Here is a tiny trained network, its code and every weight. The questions are about switching its units off for an input and a class, where a switched-off unit gives its printed mean instead of its output.

import numpy as np


def w(rows, s, z=0):
    codes = np.array(rows[::2]) - 128.0
    scale = np.full(codes.shape[1], s)
    scale[-1] = z or s
    return codes * scale


def f(y):
    return np.maximum(y, 0)


def log_softmax(a):
    a = a - a.max(-1, keepdims=True)
    return a - np.log(np.exp(a).sum(-1, keepdims=True))


def net(x, mask):
    res = np.array(x, float).reshape(1, 8) / 4 @ E
    y = f(res @ A[0][:, :-1].T + A[0][:, -1])
    res = res + np.where(mask, y, B[0][:, -1]) @ B[0][:, :-1]
    return log_softmax(res[-1] @ U[:, :-1].T + U[:, -1])


A, B = {}, {}
E = w([
[76,74,83,131,17,53,142,148,63,207,139],'x0',
[126,135,121,134,129,119,132,121,132,125,128],'x1',
[130,127,128,130,127,115,129,124,129,118,130],'x2',
[125,126,124,130,128,127,124,122,128,124,130],'x3',
[135,136,120,125,128,91,126,124,136,117,132],'x4',
[183,71,7,134,143,175,154,207,145,62,131],'x5',
[181,212,117,200,134,158,72,154,27,92,152],'x6',
[137,140,123,130,128,134,119,141,139,160,121],'x7',
],0.015)
A[0] = w([
[132,106,96,127,44,121,127,126,97,156,174,139],'neuron 1',
[100,84,57,143,78,91,131,171,27,173,172,2],'neuron 2',
[103,61,118,87,119,140,162,121,238,119,102,132],'neuron 3',
[97,151,91,105,116,117,117,87,126,113,113,123],'neuron 4',
[113,190,176,115,153,139,102,131,120,107,150,55],'neuron 5',
[123,151,126,86,141,117,162,128,97,117,126,117],'neuron 6',
[99,81,139,107,130,142,159,155,244,124,140,73],'neuron 7',
[123,137,98,118,156,116,118,151,137,146,153,139],'neuron 8',
[123,184,131,170,92,123,88,140,69,135,157,13],'neuron 9',
[127,70,56,126,128,133,141,199,154,107,143,47],'neuron 10',
[118,83,70,139,22,108,134,138,47,155,133,93],'neuron 11',
[102,103,107,129,46,115,121,119,99,148,112,139],'neuron 12',
[143,86,49,115,119,143,157,171,143,105,128,38],'neuron 13',
[134,83,44,104,145,138,150,176,127,106,131,176],'neuron 14',
[98,69,85,124,133,111,156,103,158,192,137,95],'neuron 15',
[194,150,81,195,163,159,111,172,130,101,128,108],'neuron 16',
[120,178,222,99,134,114,109,76,104,145,181,177],'neuron 17',
[175,149,136,111,137,121,103,137,139,136,158,101],'neuron 18',
[79,189,244,187,145,104,96,85,126,164,149,118],'neuron 19',
[160,157,100,107,180,164,131,112,112,77,116,96],'neuron 20',
[110,188,210,105,142,103,97,69,84,144,101,97],'neuron 21',
[161,156,170,79,190,161,118,38,196,110,97,51],'neuron 22',
[134,72,118,63,155,132,172,112,206,128,82,57],'neuron 23',
[85,76,124,77,139,130,154,118,222,130,97,173],'neuron 24',
[85,151,131,183,141,114,87,156,64,119,115,60],'neuron 25',
[37,115,138,95,72,62,143,82,152,215,84,132],'neuron 26',
[77,73,189,84,75,84,134,46,110,193,118,140],'neuron 27',
[69,116,167,91,86,120,143,107,167,177,150,124],'neuron 28',
],0.011,0.018)
B[0] = w([
[93,93,159,110,121,101,165,161,112,159,86,200],'neuron 1',
[197,254,48,181,91,189,36,37,187,90,74,195],'neuron 2',
[94,204,132,167,41,89,98,112,167,177,118,221],'neuron 3',
[159,110,150,168,135,152,132,165,126,147,134,139],'neuron 4',
[164,146,66,145,137,197,80,101,124,78,132,165],'neuron 5',
[138,147,164,113,146,151,115,139,146,156,128,130],'neuron 6',
[177,195,69,151,106,184,84,61,127,116,95,184],'neuron 7',
[139,123,145,119,168,104,114,122,126,108,94,146],'neuron 8',
[69,88,182,154,78,54,202,199,152,188,105,154],'neuron 9',
[87,108,188,154,66,79,138,161,173,184,91,184],'neuron 10',
[139,204,164,209,65,98,142,97,240,189,36,222],'neuron 11',
[95,90,119,115,142,107,164,164,85,113,147,200],'neuron 12',
[64,86,216,103,131,63,205,198,120,197,118,177],'neuron 13',
[150,150,110,149,120,178,86,68,143,70,143,230],'neuron 14',
[130,103,136,74,173,123,152,178,102,128,139,184],'neuron 15',
[173,99,89,101,158,186,108,130,98,43,176,216],'neuron 16',
[101,171,160,190,72,63,139,155,167,160,77,242],'neuron 17',
[117,138,115,119,132,141,140,118,100,115,138,144],'neuron 18',
[139,167,88,164,82,143,110,82,198,133,60,240],'neuron 19',
[178,100,124,99,130,205,99,131,88,90,173,189],'neuron 20',
[170,187,74,160,79,149,84,101,174,123,102,213],'neuron 21',
[41,65,224,157,63,20,186,167,183,192,92,206],'neuron 22',
[213,185,80,151,94,197,78,77,175,84,76,185],'neuron 23',
[125,177,178,193,68,72,152,166,169,203,71,234],'neuron 24',
[127,84,164,152,105,96,153,143,155,193,95,154],'neuron 25',
[119,91,118,68,209,174,145,173,94,94,218,253],'neuron 26',
[109,26,130,43,204,125,173,144,39,92,189,250],'neuron 27',
[152,103,130,116,170,119,163,150,91,120,174,203],'neuron 28',
],0.0095,0.022)
U = w([
[67,136,159,163,144,62,188,180,127,192,109,180],'0',
[173,206,97,175,145,174,103,53,134,101,103,195],'1',
[125,66,109,89,248,161,168,163,39,57,250,2],'2',
],0.012,0.0011)

Each question gives the input, the list of numbers given to net, and the class t.
The units are the neurons (one row each of A and B). Each row of codes is followed by its name. A weight is (code - 128) times the scale printed after its matrix; where a second scale follows, it is the last column's (A, B and U).
mask holds one flag per neuron, in row order. A switched-off neuron (its flag False) gives its mean, the last column of its row in B, instead of its output. The means were averaged over made-up inputs and are rounded, as every weight is.
A unit's drop is (log p(t) with every unit on - log p(t) with that unit switched off) / (log p(t) with every unit on - log p(t) with every unit switched off).
The circuit of an input: a set's keep is (log p(t) with only the set's units on - log p(t) with every unit switched off) / (log p(t) with every unit on - log p(t) with every unit switched off). Starting from the 12 units with the biggest drops (on a tie, the unit counted first), units are removed one at a time, each time the one whose removal leaves the highest keep (on an exact tie, the one counted first), for as long as the keep stays at least 0.8.
units of the circuit, in order: the units of the circuit, biggest drop first
k most important neurons: the k neurons with the biggest drops, biggest first
drop when u is switched off: that unit's drop, to one decimal
input [1,-7,1,2,1,-5,7,-1], class 0: 2 most important neurons : (neuron 9; neuron 2)
input [8,4,5,2,6,-8,-6,-7], class 2: 2 most important neurons : (neuron 26; neuron 27)
input [1,6,2,-3,6,-8,7,-8], class 0: 3 most important neurons : (neuron 9; neuron 17; neuron 2)
input [-1,8,3,0,0,2,-6,-8], class 1: units of the circuit, in order : (neuron 23)
input [8,-2,5,-3,6,-3,-6,-7], class 2: 2 most important neurons : (neuron 26; neuron 27)
input [-8,-5,-4,-4,8,-7,-1,-7], class 0: 2 most important neurons : (neuron 22; neuron 17)
input [6,-2,0,-4,-8,-5,0,0], class 2: 2 most important neurons : (neuron 27; neuron 26)
input [-2,-7,8,-4,8,8,-7,-8], class 1: 2 most important neurons : (neuron 23; neuron 7)
input [4,3,6,-6,4,-3,0,-6], class 2: 3 most important neurons : (neuron 27; neuron 26; neuron 24)
input [8,7,-6,-4,8,1,3,7], class 1: 4 most important neurons : (neuron 2; neuron 22; neuron 13; neuron 24)
input [-1,-2,-8,2,8,6,-8,5], class 1: 3 most important neurons : (neuron 23; neuron 7; neuron 14)
input [-7,5,1,6,-6,-4,0,3], class 0: 4 most important neurons : (neuron 22; neuron 2; neuron 14; neuron 23)
input [-4,3,7,0,-1,-6,-1,0], class 0: 2 most important neurons : (neuron 22; neuron 2)
input [2,-5,7,7,5,-4,-7,-2], class 2: units of the circuit, in order : (neuron 26)
input [-4,4,-3,-2,-8,-7,0,-5], class 0: 3 most important neurons : (neuron 22; neuron 17; neuron 2)
input [0,8,-1,2,6,6,6,5], class 2: 2 most important neurons : (neuron 16; neuron 19)
input [1,-8,5,2,-2,-2,7,-8], class 0: 3 most important neurons : (neuron 9; neuron 2; neuron 14)
input [-5,-8,-3,-2,-4,1,7,-2], class 2: drop when neuron 16 is switched off : 0.1
input [-8,-2,3,-1,0,-5,-4,4], class 0: drop when neuron 22 is switched off : 8.5
input [-3,5,-1,-4,8,8,3,6], class 2: drop when neuron 23 is switched off : 0.0
input [-4,-2,-6,-5,8,1,2,3], class 2: drop when neuron 19 is switched off : 0.2
